Here is a tiny trained network, its code and every weight. The questions are about switching its units off for an input and a target symbol, where a switched-off unit gives its printed mean instead of its output.

import numpy as np


def w(rows, s, z=0):
    codes = np.array(rows[::2]) - 128.0
    scale = np.full(codes.shape[1], s)
    scale[-1] = z or s
    return codes * scale


def softmax(a):
    e = np.exp(a - a.max(-1, keepdims=True))
    return e / e.sum(-1, keepdims=True)


def log_softmax(a):
    a = a - a.max(-1, keepdims=True)
    return a - np.log(np.exp(a).sum(-1, keepdims=True))


def net(x, mask):
    ids = ['ΓΘΛατφ'.index(c) for c in x.split()]
    T = len(ids)
    res = E[ids] + P[:T]
    u = 0
    for l in range(3):
        r = res
        for j in range(2):
            rows = slice(4 * j, 4 * j + 4)
            q, k, v = (r @ M[l][rows].T for M in (Q, K, V))
            z = softmax(np.where(np.tri(T) > 0, q @ k.T / 4**0.5, -1e9)) @ v
            o = O[l][rows]
            res = res + np.where(mask[u + j], z, o[:, -1]) @ o[:, :-1]
        u += 2
    return log_softmax(res[-1] @ U[:, :-1].T + U[:, -1])


Q, K, V, O = {}, {}, {}, {}
E = w([
[143,107,49],'Γ',
[66,193,57],'Θ',
[250,164,179],'Λ',
[132,88,156],'α',
[133,143,177],'τ',
[111,205,42],'φ',
],0.019)
P = w([
[247,83,153],'0',
[252,73,102],'1',
[238,99,99],'2',
[206,145,93],'3',
[180,178,95],'4',
[178,198,99],'5',
[140,244,108],'6',
[145,250,106],'7',
],0.0038)
Q[0] = w([
[129,49,173],'0.h0',
[177,83,67],'0.h0',
[173,105,34],'0.h0',
[101,29,154],'0.h0',
[217,200,116],'0.h1',
[227,161,155],'0.h1',
[85,128,100],'0.h1',
[142,80,248],'0.h1',
],0.012)
K[0] = w([
[56,74,164],'0.h0',
[177,120,159],'0.h0',
[170,165,182],'0.h0',
[95,85,126],'0.h0',
[209,91,174],'0.h1',
[202,66,118],'0.h1',
[60,5,131],'0.h1',
[147,94,91],'0.h1',
],0.015)
V[0] = w([
[29,96,109],'0.h0',
[200,179,61],'0.h0',
[108,76,130],'0.h0',
[163,130,162],'0.h0',
[98,73,44],'0.h1',
[65,185,105],'0.h1',
[196,150,32],'0.h1',
[123,11,213],'0.h1',
],0.011)
O[0] = w([
[106,85,172,1],'0.h0',
[161,42,107,250],'0.h0',
[88,169,139,92],'0.h0',
[120,132,162,163],'0.h0',
[104,89,70,115],'0.h1',
[255,128,133,63],'0.h1',
[114,139,65,238],'0.h1',
[110,79,163,92],'0.h1',
],0.009,0.0088)
Q[1] = w([
[92,73,72],'1.h0',
[153,129,113],'1.h0',
[156,2,87],'1.h0',
[136,220,162],'1.h0',
[100,106,153],'1.h1',
[68,244,97],'1.h1',
[241,89,48],'1.h1',
[173,102,131],'1.h1',
],0.0084)
K[1] = w([
[5,125,106],'1.h0',
[90,158,103],'1.h0',
[146,135,187],'1.h0',
[94,91,206],'1.h0',
[112,121,72],'1.h1',
[229,124,120],'1.h1',
[178,203,166],'1.h1',
[138,74,73],'1.h1',
],0.011)
V[1] = w([
[199,155,175],'1.h0',
[237,9,27],'1.h0',
[125,174,138],'1.h0',
[150,174,120],'1.h0',
[143,112,67],'1.h1',
[122,133,113],'1.h1',
[140,136,71],'1.h1',
[222,147,57],'1.h1',
],0.011)
O[1] = w([
[109,238,145,95],'1.h0',
[142,112,161,252],'1.h0',
[128,150,238,113],'1.h0',
[107,194,155,134],'1.h0',
[109,143,204,170],'1.h1',
[144,106,152,135],'1.h1',
[1,134,177,168],'1.h1',
[79,161,189,209],'1.h1',
],0.0062,0.024)
Q[2] = w([
[50,145,151],'2.h0',
[228,131,122],'2.h0',
[1,146,186],'2.h0',
[124,181,89],'2.h0',
[235,93,167],'2.h1',
[112,137,224],'2.h1',
[108,65,171],'2.h1',
[186,132,171],'2.h1',
],0.013)
K[2] = w([
[126,91,114],'2.h0',
[161,176,157],'2.h0',
[27,64,84],'2.h0',
[179,90,43],'2.h0',
[160,52,160],'2.h1',
[140,146,227],'2.h1',
[222,156,169],'2.h1',
[245,111,87],'2.h1',
],0.011)
V[2] = w([
[118,172,179],'2.h0',
[169,44,116],'2.h0',
[254,97,188],'2.h0',
[127,98,145],'2.h0',
[83,40,158],'2.h1',
[113,77,162],'2.h1',
[82,106,119],'2.h1',
[147,148,70],'2.h1',
],0.0093)
O[2] = w([
[131,101,214,71],'2.h0',
[169,180,90,206],'2.h0',
[132,33,127,1],'2.h0',
[101,207,144,177],'2.h0',
[128,161,70,244],'2.h1',
[140,210,112,184],'2.h1',
[159,117,132,196],'2.h1',
[254,100,123,87],'2.h1',
],0.0075,0.0054)
U = w([
[85,68,121,174],'Γ',
[138,1,124,230],'Θ',
[99,172,58,50],'Λ',
[57,82,132,4],'α',
[208,112,70,175],'τ',
[187,117,158,165],'φ',
],0.0084,0.0035)

Each question gives the input, a string of symbols that net reads in full, and the target symbol t.
The units are the heads (4 rows each of Q, K, V and O). Each row of codes is followed by its name. A weight is (code - 128) times the scale printed after its matrix; where a second scale follows, it is the last column's (O and U).
mask holds one flag per head, layer by layer. A switched-off head (its flag False) gives its mean, the last column of its rows in O, instead of its output. The means were averaged over made-up inputs and are rounded, as every weight is.
A unit's drop is (log p(t) with every unit on - log p(t) with that unit switched off) / (log p(t) with every unit on - log p(t) with every unit switched off).
The circuit of an input: a set's keep is (log p(t) with only the set's units on - log p(t) with every unit switched off) / (log p(t) with every unit on - log p(t) with every unit switched off). Starting from all 6 units, units are removed one at a time, each time the one whose removal leaves the highest keep (on an exact tie, the one counted first), for as long as the keep stays at least 0.8.
circuit, biggest first: the units of the circuit, biggest drop first
unit that matters most: the unit with the biggest drop
heads that matter: for each layer, one digit per head in row order, 1 if its drop is at least 0.15 and else 0, layers parted by /
drop when u is switched off: that unit's drop, to one decimal
input α τ Γ φ Γ, target τ: circuit, biggest first : [1.h1, 0.h1, 2.h1]
input τ Γ φ α Γ α, target Θ: circuit, biggest first : [1.h1, 0.h1, 2.h0]
input Γ α Θ τ Θ τ, target Λ: circuit, biggest first : [2.h0, 2.h1, 0.h1, 1.h0]
input φ Γ Γ α φ, target α: circuit, biggest first : [0.h1, 1.h1]
input Γ τ α α τ Λ Λ, target Λ: heads that matter : 11 / 10 / 01
input Λ Θ τ, target α: circuit, biggest first : [0.h1, 2.h0, 2.h1]
input τ Γ α Θ φ, target Θ: circuit, biggest first : [1.h1, 0.h0, 2.h0, 0.h1]
input α Γ Λ α α Γ, target Θ: circuit, biggest first : [1.h1, 0.h1, 2.h0]
input α φ τ φ φ α φ φ, target τ: circuit, biggest first : [1.h1, 0.h0, 2.h1]
input Γ α Θ α α α α, target Λ: unit that matters most : 2.h0
input Γ α α, target Λ: heads that matter : 11 / 00 / 11
input τ Γ Θ, target Θ: circuit, biggest first : [1.h1, 0.h1, 2.h0, 2.h1]
input α Λ Θ, target τ: circuit, biggest first : [0.h1, 2.h1, 1.h1]
input Λ Θ Γ α Θ Γ, target Θ: unit that matters most : 0.h1
input α Θ Γ α Γ Θ, target τ: circuit, biggest first : [1.h1, 0.h1, 2.h1, 0.h0]
input τ τ α α, target Θ: circuit, biggest first : [1.h1, 2.h0, 0.h1]
input α φ α φ, target τ: heads that matter : 10 / 01 / 01
input τ Θ Γ α φ Γ φ, target Θ: circuit, biggest first : [1.h1, 0.h0, 0.h1, 2.h0]
input φ Γ Γ Θ, target α: circuit, biggest first : [1.h1, 0.h1, 1.h0, 2.h1]
input τ α Γ φ Θ, target Θ: unit that matters most : 1.h1
input Γ Θ τ Λ τ α Λ, target Λ: heads that matter : 01 / 10 / 01
input φ φ Γ Γ Θ, target α: drop when 2.h1 is switched off : 0.2
input φ Γ Θ Γ Γ φ, target α: drop when 1.h1 is switched off : 1.5
input Γ Γ φ τ, target Λ: drop when 1.h1 is switched off : 0.6
input φ Γ Θ Γ, target α: drop when 1.h0 is switched off : 0.1
